209,246,224,177,63 -> 246, 63

225,436,317,151
798,656,770,792
259,506,311,199
-> 798, 151

36,61,41,89,39
92,55,14,34,34
-> 92, 14

86,20,35,56,52,69,38 -> 86, 20

121,206,183,131,213
190,46,95,5,177
-> 213, 5

9,1,7,7,2,5,4 -> 9, 1

169,182,514,702,787,432,964 -> 964, 169

74,21,25,85,5,4
36,23,45,42,48,48
-> 85, 4

-27,34,-44,-19 -> 34, -44

250,769,760,272,384,463 -> 769, 250
---
array([ 25,  32, -44, -39]) | -39
array([194, 238, 154, 221, 247,  49]) | 49
array([6196, 2934, 8415, 5873, 4846]) | 4846
array([ 341, -979,   82,  827]) | 827
array([ 44, 170, 251,  81, 103, 184]) | 184
array([-24,  18,  16, -37, -20,  27, -11]) | -11
array([8, 6, 0, 6]) | 6
array([ 31,  44,  45,  24, -40,  50]) | 50
array([8, 4, 1, 3]) | 3
array([ 24, -14,  40,  -8, -27, -22]) | -22
---
7408,3804,8261,2826 yields 3804

7080,5751,3511,3153,9702,7177 yields 7080

1,6,3,8,5,4 yields 5

38,582,-573,410,-748,-23,-337 yields 38

-10,9,19,-35,28
18,24,23,-23,45
-27,30,47,-38,29
yields 30

208,116,-551,166,39,-45
-183,215,-328,557,576,349
513,248,-633,360,473,255
yields 513

460,142,603,293,77,917 yields 460

-20,11,-5,-11
4,-45,31,-22
-17,27,-6,-13
yields 11

644,744,-571,-33,693,-330
698,160,168,972,123,293
651,424,90,-209,306,-920
yields 698
---
 37  589  834  429   56
756  716  574  264  875
yields 756

36  66  92  34  74  59   2 yields 66

 12  -15   27  -19  -40  -27  -33
-34  -30  -43  -28    6    0   14
yields 12

  92  -616   577   134   131    77
-151  -513   838   262  -243  -410
yields 262

  41    48   269   660   371
 599  -202  -317   433  -294
 525  -570  -506     6  -491
yields 525

3148  5981  6898  6779  5905
4755  6010  3710  3468  3687
5610  7811  5354  7238  4697
yields 6898

 87    1   58   17
184  155    3  231
yields 155

 111   992    75  -628  -544    36
 134  -179   801   749   650   601
 923   200   817   598  -515    35
yields 817

-320  -218  -508    66   659   505   553 yields 505

9411  1844  2586  4965  4576  6508 yields 4965
---
[[1 0 8 2]
 [7 4 5 3]
 [8 3 2 3]]
4

[[596 196 178 670 842]
 [263 288 367 550 397]]
178

[[  3  -7   7  31]
 [  4 -19  21  -6]
 [-22 -10 -31 -22]]
-19

[[234 226 100 153]
 [ 98  49  64 105]]
226

[[-898  263 -785 -549  593  169]
 [-723 -648 -523 -772  -16 -825]
 [-371 -365  481 -114 -834 -546]]
-772

[[ 472 -715  402 -161 -351  673  561]
 [-527  528 -980  275  517 -980  -43]]
-351

[[773 752 293 241 742 705 289]
 [302 375 655 750 301 436 658]]
742

[[7 7 5 5 5 5 5]
 [1 1 1 1 0 1 1]]
5

[[4 6 5 8 2]
 [5 4 4 9 1]]
5
---
[[-3.56  4.34  0.31  6.22 -3.91]
 [-5.36  6.79  4.32 -5.32 -4.13]
 [-5.49  5.61  4.06 -5.40 -3.04]]
-5.36

[[ 7.00 -1.35  1.43 -2.66  6.34]
 [ 7.38 -1.95  1.47 -3.31  6.50]]
7.00

[[ 0.46 -0.73 -0.11  0.78 -0.47  0.42  0.32]
 [-7.47  7.04  6.80 -6.91  7.22 -7.42 -7.11]
 [-0.01 -0.96  0.90  0.97 -0.13  0.00  0.09]]
-7.47

[[-6.48  7.23  4.54  5.79 -2.27]
 [ 4.27 -4.84 -1.59 -4.14 -0.80]
 [-4.03  4.57  1.37  3.94  0.97]]
4.27

[[ 0.28  0.07  1.21 -0.61 -1.67 -4.31]
 [ 0.75 -1.14  0.01 -1.13 -1.27 -3.74]
 [ 6.08 -5.83 -4.38 -6.60  3.62 -2.41]]
0.75

[[-5.59  3.52 -2.79  3.26 -0.84]
 [ 1.95 -4.98  6.32 -7.09 -3.69]
 [-3.37  4.46 -5.00  5.66  1.96]]
1.95

[[-1.65 -2.12 -2.51  1.65 -2.64 -1.49]
 [-7.70 -2.49 -0.45 -0.61  1.42  7.31]]
-1.65
